Below is a small trained network, with its code and all its weights. Each question gives an input and a target symbol and asks what happens when units are switched off, that is, made to give their printed mean instead of their output.

import numpy as np


def w(rows, s, z=0):
    codes = np.array(rows[::2]) - 128.0
    scale = np.full(codes.shape[1], s)
    scale[-1] = z or s
    return codes * scale


def norm(h):
    return h / np.sqrt((h * h).mean(-1, keepdims=True) + 1e-5)


def f(y):
    return np.maximum(y, 0)


def softmax(a):
    e = np.exp(a - a.max(-1, keepdims=True))
    return e / e.sum(-1, keepdims=True)


def log_softmax(a):
    a = a - a.max(-1, keepdims=True)
    return a - np.log(np.exp(a).sum(-1, keepdims=True))


def net(x, mask):
    ids = ['αβδηλμπστφψ'.index(c) for c in x.split()]
    T = len(ids)
    res = E[ids] + P[:T]
    u = 0
    for l in range(3):
        r = norm(res)
        for j in range(2):
            rows = slice(2 * j, 2 * j + 2)
            q, k, v = (r @ M[l][rows].T for M in (Q, K, V))
            z = softmax(np.where(np.tri(T) > 0, q @ k.T / 2**0.5, -1e9)) @ v
            o = O[l][rows]
            res = res + np.where(mask[u + j], z, o[:, -1]) @ o[:, :-1]
        u += 2
        y = f(norm(res) @ A[l][:, :-1].T + A[l][:, -1])
        res = res + np.where(mask[u : u + 4], y, B[l][:, -1]) @ B[l][:, :-1]
        u += 4
    return log_softmax(norm(res)[-1] @ U[:, :-1].T + U[:, -1])


Q, K, V, O, A, B = {}, {}, {}, {}, {}, {}
E = w([
[106,80,169,146,175,105,162,46,99],'α',
[152,145,88,90,189,213,82,146,101],'β',
[159,137,193,126,112,163,71,119,125],'δ',
[70,137,169,139,138,178,124,95,109],'η',
[161,172,117,212,144,103,116,157,32],'λ',
[168,82,89,144,254,95,60,84,135],'μ',
[105,154,69,192,130,104,118,127,139],'π',
[185,58,146,126,147,175,151,51,91],'σ',
[164,136,139,63,91,180,153,227,152],'τ',
[117,54,92,110,120,131,169,141,103],'φ',
[109,147,213,118,91,105,161,154,89],'ψ',
],0.023)
P = w([
[224,108,152,4,9,44,139,29,158],'0',
[152,2,178,96,194,111,65,100,77],'1',
[128,19,165,146,166,119,64,141,120],'2',
[123,56,170,194,153,145,146,127,123],'3',
[122,53,156,201,142,153,120,140,129],'4',
[98,89,165,175,171,125,104,136,128],'5',
[100,92,169,197,137,135,147,132,100],'6',
],0.0078)
Q[0] = w([
[120,86,165,255,104,71,116,171,183],'0.h1',
[59,174,43,165,125,62,118,86,169],'0.h1',
[14,150,164,211,135,92,100,16,48],'0.h2',
[123,50,113,139,112,116,183,104,162],'0.h2',
],0.0081)
K[0] = w([
[176,186,101,96,72,98,178,83,122],'0.h1',
[160,151,155,42,174,94,112,114,81],'0.h1',
[138,163,61,120,46,52,98,2,130],'0.h2',
[125,57,113,167,101,106,160,112,177],'0.h2',
],0.0085)
V[0] = w([
[65,178,121,97,115,63,240,98,118],'0.h1',
[4,141,76,141,233,107,137,111,94],'0.h1',
[74,190,71,183,180,129,89,160,120],'0.h2',
[3,134,2,74,200,176,145,154,215],'0.h2',
],0.0049)
O[0] = w([
[72,136,205,75,92,84,219,228,169,130],'0.h1',
[126,90,94,197,144,119,67,24,127,80],'0.h1',
[116,255,148,105,119,104,61,162,199,127],'0.h2',
[97,116,76,137,158,155,130,113,173,4],'0.h2',
],0.008,0.0033)
A[0] = w([
[87,20,66,38,168,241,187,159,157,253],'0.n1',
[216,166,163,55,102,141,99,86,148,108],'0.n2',
[192,76,199,152,254,193,131,160,43,177],'0.n3',
[221,84,122,215,112,67,186,100,72,64],'0.n4',
],0.0066,0.0041)
B[0] = w([
[74,252,195,103,157,90,114,72,71,183],'0.n1',
[227,85,69,121,92,150,164,51,181,146],'0.n2',
[49,108,117,100,2,147,57,145,127,255],'0.n3',
[132,130,106,82,128,74,82,124,105,191],'0.n4',
],0.011,0.0088)
Q[1] = w([
[161,192,75,209,204,86,201,124,187],'1.h1',
[99,200,141,254,139,94,106,120,136],'1.h1',
[90,182,164,157,111,114,67,113,111],'1.h2',
[243,139,82,98,182,67,168,160,113],'1.h2',
],0.009)
K[1] = w([
[192,113,179,92,160,205,138,115,70],'1.h1',
[248,184,117,133,112,12,151,91,101],'1.h1',
[112,127,112,159,132,124,178,166,161],'1.h2',
[190,111,140,13,68,167,81,49,46],'1.h2',
],0.011)
V[1] = w([
[181,140,177,141,144,83,107,181,112],'1.h1',
[137,231,206,125,132,161,87,182,118],'1.h1',
[100,81,87,95,177,248,156,201,45],'1.h2',
[51,189,62,57,2,104,127,168,222],'1.h2',
],0.0084)
O[1] = w([
[139,147,160,149,24,37,102,118,42,142],'1.h1',
[84,202,120,67,2,108,104,172,98,113],'1.h1',
[65,23,153,2,80,158,81,97,174,18],'1.h2',
[224,174,167,149,211,183,209,138,118,250],'1.h2',
],0.009,0.011)
A[1] = w([
[220,163,93,174,211,166,235,108,145,190],'1.n1',
[61,125,237,144,107,121,174,84,176,38],'1.n2',
[215,109,164,120,82,138,133,2,75,1],'1.n3',
[153,138,127,41,156,138,228,75,104,102],'1.n4',
],0.0077,0.00095)
B[1] = w([
[151,119,149,185,184,138,154,84,151,255],'1.n1',
[161,51,181,156,154,143,54,146,140,150],'1.n2',
[102,116,81,156,194,140,168,247,163,187],'1.n3',
[108,185,93,151,145,101,111,70,188,149],'1.n4',
],0.014,0.0099)
Q[2] = w([
[170,202,147,214,173,150,91,188,136],'2.h1',
[126,77,109,26,63,116,105,102,170],'2.h1',
[132,170,165,255,188,142,138,167,125],'2.h2',
[75,25,169,112,80,160,132,132,136],'2.h2',
],0.01)
K[2] = w([
[161,117,80,75,62,97,200,89,206],'2.h1',
[82,119,174,133,93,177,23,109,102],'2.h1',
[92,116,167,144,170,69,188,178,249],'2.h2',
[126,48,172,118,96,125,101,102,118],'2.h2',
],0.012)
V[2] = w([
[193,52,146,195,75,206,141,203,156],'2.h1',
[87,146,93,86,176,186,196,181,73],'2.h1',
[150,225,93,142,167,220,2,156,178],'2.h2',
[39,211,179,112,124,94,148,181,252],'2.h2',
],0.0074)
O[2] = w([
[187,62,168,169,111,199,111,224,222,144],'2.h1',
[153,188,106,60,181,246,234,107,127,185],'2.h1',
[170,122,62,136,52,179,158,37,136,255],'2.h2',
[110,62,254,117,127,190,78,124,59,130],'2.h2',
],0.0097,0.003)
A[2] = w([
[84,114,144,16,254,200,158,141,202,80],'2.n1',
[55,215,208,155,75,33,111,5,154,143],'2.n2',
[84,192,163,136,99,232,66,203,215,92],'2.n3',
[120,38,11,118,163,162,243,172,60,2],'2.n4',
],0.0059,0.0043)
B[2] = w([
[155,8,19,121,102,114,117,177,60,160],'2.n1',
[178,77,81,89,124,112,186,124,134,251],'2.n2',
[146,71,108,128,93,141,161,70,191,213],'2.n3',
[158,144,110,37,223,201,113,130,31,153],'2.n4',
],0.012,0.0028)
U = w([
[56,89,168,141,188,68,124,166,149,67],'α',
[97,188,75,121,104,176,114,56,154,64],'β',
[162,109,109,112,74,161,158,166,199,231],'δ',
[75,71,194,179,83,163,116,47,106,41],'η',
[127,174,111,158,65,79,112,159,88,101],'λ',
[161,96,105,124,136,57,63,49,175,167],'μ',
[140,186,139,193,181,135,186,134,151,31],'π',
[119,111,82,89,170,161,162,176,98,7],'σ',
[144,190,187,57,91,167,166,99,133,217],'τ',
[27,150,139,104,152,89,189,81,100,189],'φ',
[121,137,247,89,136,109,138,178,147,197],'ψ',
],0.011,0.002)

Each question gives the input, a string of symbols that net reads in full, and the target symbol t.
The units are the heads (2 rows each of Q, K, V and O) and the neurons (one row each of A and B). Each row of codes is followed by its name. A weight is (code - 128) times the scale printed after its matrix; where a second scale follows, it is the last column's (O, A, B and U).
mask holds one flag per unit, layer by layer, with each layer's heads first. A switched-off unit (its flag False) gives its mean, the last column of its rows in O or B, instead of its output. The means were averaged over made-up inputs and are rounded, as every weight is.
A unit's drop is (log p(t) with every unit on - log p(t) with that unit switched off) / (log p(t) with every unit on - log p(t) with every unit switched off).
The circuit of an input: a set's keep is (log p(t) with only the set's units on - log p(t) with every unit switched off) / (log p(t) with every unit on - log p(t) with every unit switched off). Starting from the 12 units with the biggest drops (on a tie, the unit counted first), units are removed one at a time, each time the one whose removal leaves the highest keep (on an exact tie, the one counted first), for as long as the keep stays at least 0.8.
units of the circuit, in order: the units of the circuit, biggest drop first
unit that matters most: the unit with the biggest drop
top k neurons: the k neurons with the biggest drops, biggest first
k most important neurons of layer l: the k neurons of layer l with the biggest drops, biggest first
which heads matter: for each layer, one digit per head in row order, 1 if its drop is at least 0.15 and else 0, layers parted by /
input μ δ β ψ, target ψ: units of the circuit, in order	(1.h2 2.h2)
input φ δ π α, target φ: units of the circuit, in order	(0.n1 2.h1)
input τ π π, target τ: top 2 neurons	(0.n1 1.n3)
input μ π δ, target μ: units of the circuit, in order	(0.h1 2.h1)
input λ τ β λ π, target λ: units of the circuit, in order	(1.h1 0.n3 1.h2 1.n1)
input π μ π η, target η: unit that matters most	0.n3
input π σ π λ μ λ, target λ: units of the circuit, in order	(0.n3 1.h2)
input δ δ α π λ ψ λ, target δ: which heads matter	11 / 01 / 10
input ψ β φ π λ, target ψ: which heads matter	10 / 01 / 01
input π φ σ π ψ σ, target σ: units of the circuit, in order	(1.n3 0.n3 2.n4)
input β ψ π π τ, target τ: which heads matter	01 / 00 / 00
input φ μ φ φ π σ, target φ: top 2 neurons	(0.n1 1.n4)
input δ π λ π β, target β: top 3 neurons	(0.n3 1.n1 0.n4)
input φ δ δ β τ π, target φ: top 4 neurons	(0.n1 1.n4 1.n3 0.n3)
input λ λ η, target η: units of the circuit, in order	(1.h2)
input τ λ π, target τ: which heads matter	10 / 11 / 01
input σ δ η π μ, target σ: top 2 neurons	(1.n3 0.n4)
input η μ η τ λ π δ, target η: top 2 neurons	(0.n3 1.n4)
input σ λ π, target σ: top 2 neurons	(1.n3 0.n1)
input λ π λ λ β β ψ, target λ: unit that matters most	0.h2
input δ η λ η π η σ, target δ: top 2 neurons	(1.n3 0.n2)
input λ μ π, target λ: which heads matter	00 / 11 / 00
input λ μ π δ τ μ, target λ: which heads matter	01 / 10 / 00
input ψ δ π, target ψ: which heads matter	10 / 11 / 01
input η ψ μ π, target η: top 4 neurons	(1.n3 1.n4 0.n2 0.n1)
input η φ π λ, target η: which heads matter	01 / 11 / 01
input δ π π δ, target δ: top 2 neurons	(1.n3 0.n3)
input φ μ σ, target σ: most important neuron of layer 0	(0.n3)
